Here is a tiny trained network, its code and every weight. The questions are about switching its units off for an input and a class, where a switched-off unit gives its printed mean instead of its output.

import numpy as np


def w(rows, s, z=0):
    codes = np.array(rows[::2]) - 128.0
    scale = np.full(codes.shape[1], s)
    scale[-1] = z or s
    return codes * scale


def norm(h):
    return h / np.sqrt((h * h).mean(-1, keepdims=True) + 1e-5)


def f(y):
    return np.maximum(y, 0)


def log_softmax(a):
    a = a - a.max(-1, keepdims=True)
    return a - np.log(np.exp(a).sum(-1, keepdims=True))


def net(x, mask):
    res = np.array(x, float).reshape(1, 8) / 4 @ E
    u = 0
    for l in range(2):
        y = f(norm(res) @ A[l][:, :-1].T + A[l][:, -1])
        res = res + np.where(mask[u : u + 8], y, B[l][:, -1]) @ B[l][:, :-1]
        u += 8
    return log_softmax(norm(res)[-1] @ U[:, :-1].T + U[:, -1])


A, B = {}, {}
E = w([
[204,166,135,97,86,29,20,74],'x0',
[61,114,238,167,36,44,147,148],'x1',
[113,154,120,126,127,128,144,123],'x2',
[253,205,135,102,55,180,194,231],'x3',
[126,145,125,128,129,126,137,110],'x4',
[138,53,20,88,94,48,225,160],'x5',
[125,148,126,142,133,115,127,131],'x6',
[136,106,136,82,108,169,139,101],'x7',
],0.0042)
A[0] = w([
[116,151,92,162,129,73,57,140,170],'L0N0',
[74,90,175,164,39,119,123,150,93],'L0N1',
[30,30,87,139,197,75,136,54,12],'L0N2',
[192,195,130,109,69,98,178,153,102],'L0N3',
[97,33,2,110,69,74,204,143,104],'L0N4',
[56,133,132,156,127,203,113,167,111],'L0N5',
[184,99,23,109,228,171,62,135,32],'L0N6',
[56,62,83,139,180,92,91,33,4],'L0N7',
],0.0067,0.003)
B[0] = w([
[120,117,186,27,150,139,194,107,204],'L0N0',
[97,145,90,199,121,109,200,90,202],'L0N1',
[36,135,217,53,118,150,125,176,244],'L0N2',
[104,24,132,87,155,163,104,184,216],'L0N3',
[185,161,194,202,215,11,103,62,253],'L0N4',
[202,141,169,109,208,94,143,80,183],'L0N5',
[74,150,1,136,78,118,223,32,222],'L0N6',
[73,114,215,54,101,185,150,193,230],'L0N7',
],0.0071,0.0053)
A[1] = w([
[143,186,196,199,125,228,67,74,108],'L1N0',
[172,47,118,110,105,162,145,180,126],'L1N1',
[131,74,171,107,79,158,111,148,102],'L1N2',
[171,105,111,153,135,144,145,240,143],'L1N3',
[250,121,132,188,85,159,169,177,91],'L1N4',
[49,145,174,178,98,116,206,119,183],'L1N5',
[93,85,155,179,29,59,114,138,120],'L1N6',
[169,119,254,90,218,113,185,65,253],'L1N7',
],0.0078,0.0035)
B[1] = w([
[167,95,177,196,204,2,208,101,149],'L1N0',
[86,160,179,95,110,195,78,176,149],'L1N1',
[147,191,76,110,65,69,67,89,147],'L1N2',
[25,107,172,68,156,138,63,86,153],'L1N3',
[21,54,208,50,111,167,136,114,156],'L1N4',
[180,114,33,140,30,207,152,95,196],'L1N5',
[138,196,74,127,39,220,175,77,157],'L1N6',
[196,124,76,144,194,139,57,206,251],'L1N7',
],0.0068,0.014)
U = w([
[1,73,249,15,111,200,98,169,5],'0',
[106,173,50,158,22,184,205,17,178],'1',
[177,106,218,178,203,44,114,113,21],'2',
[146,136,92,93,121,182,61,169,230],'3',
],0.0074,0.0021)

Each question gives the input, the list of numbers given to net, and the class t.
The units are the neurons (one row each of A and B). Each row of codes is followed by its name. A weight is (code - 128) times the scale printed after its matrix; where a second scale follows, it is the last column's (A, B and U).
mask holds one flag per neuron, layer by layer. A switched-off neuron (its flag False) gives its mean, the last column of its row in B, instead of its output. The means were averaged over made-up inputs and are rounded, as every weight is.
A unit's drop is (log p(t) with every unit on - log p(t) with that unit switched off) / (log p(t) with every unit on - log p(t) with every unit switched off).
The circuit of an input: a set's keep is (log p(t) with only the set's units on - log p(t) with every unit switched off) / (log p(t) with every unit on - log p(t) with every unit switched off). Starting from the 12 units with the biggest drops (on a tie, the unit counted first), units are removed one at a time, each time the one whose removal leaves the highest keep (on an exact tie, the one counted first), for as long as the keep stays at least 0.8.
units of the circuit, in order: the units of the circuit, biggest drop first
most important unit: the unit with the biggest drop
k most important neurons: the k neurons with the biggest drops, biggest first
top k neurons in layer l: the k neurons of layer l with the biggest drops, biggest first
drop when u is switched off: that unit's drop, to one decimal
input [8,2,8,-8,4,7,2,-5], class 0: most important unit	L0N2
input [-4,3,1,-3,4,-4,-4,-6], class 2: 3 most important neurons	[L0N5, L0N6, L1N0]
input [2,-6,-1,2,-6,-6,-1,8], class 1: units of the circuit, in order	[L0N6, L0N4, L1N7]
input [-5,-6,4,-3,-6,-3,-2,-4], class 1: 2 most important neurons	[L0N6, L0N4]
input [-1,-2,0,7,1,7,-4,-2], class 0: 4 most important neurons	[L0N3, L1N4, L1N3, L0N5]
input [7,-4,-4,-8,4,8,5,1], class 0: 2 most important neurons	[L0N2, L0N7]
input [0,6,-3,-6,-6,-8,-4,-7], class 2: 3 most important neurons	[L0N6, L1N0, L0N5]
input [7,-4,1,-4,5,7,7,0], class 2: 2 most important neurons	[L0N4, L1N6]
input [1,-2,-8,0,-6,-4,8,-1], class 2: 3 most important neurons	[L0N2, L0N1, L1N5]
input [4,7,-4,8,4,4,1,-1], class 0: units of the circuit, in order	[L0N3, L1N3]
input [-6,2,5,-2,-8,-2,-8,-3], class 3: units of the circuit, in order	[L0N5, L1N7]
input [-4,3,6,-3,-5,-4,-6,-4], class 2: top 4 neurons in layer 0	[L0N5, L0N6, L0N3, L0N0]
input [1,-6,-4,5,-5,-1,1,-2], class 1: 3 most important neurons	[L0N6, L1N7, L0N7]
input [7,-2,-8,-2,1,-8,3,-5], class 2: most important neuron	[L1N0]
input [7,-2,-7,-5,-2,8,-5,2], class 2: top 2 neurons in layer 0	[L0N4, L0N3]
input [0,2,0,6,2,8,-2,-5], class 2: 2 most important neurons	[L0N4, L0N7]
input [-3,7,-8,1,4,-7,3,-4], class 1: 4 most important neurons	[L0N1, L1N5, L0N4, L1N6]
input [5,4,4,-5,4,-7,4,3], class 2: 4 most important neurons	[L1N0, L0N6, L0N2, L0N3]
input [-1,-8,-4,4,-6,0,-1,0], class 1: 2 most important neurons	[L0N6, L1N7]
input [0,0,-7,0,-5,3,6,6], class 2: units of the circuit, in order	[L0N4]
input [-8,7,4,-6,-6,-2,6,0], class 3: units of the circuit, in order	[L1N5, L1N7]
input [-3,5,-5,-2,-1,2,0,8], class 1: 3 most important neurons	[L0N1, L1N5, L1N6]
input [-3,-8,-4,1,4,-7,-5,6], class 1: 2 most important neurons	[L0N6, L0N4]
input [8,4,2,-8,2,7,-8,-7], class 0: top 4 neurons in layer 0	[L0N2, L0N7, L0N5, L0N0]
input [7,7,6,8,0,5,3,-3], class 0: top 3 neurons in layer 0	[L0N3, L0N6, L0N2]
input [0,-6,-7,-4,2,5,2,4], class 1: top 4 neurons in layer 0	[L0N6, L0N3, L0N5, L0N0]
input [2,6,6,-4,7,2,8,-1], class 1: most important unit	L1N5
input [-6,-8,3,3,-1,-3,3,-1], class 1: drop when L0N6 is switched off	1.2
input [-1,6,0,3,-6,0,-5,-2], class 1: drop when L0N1 is switched off	0.2
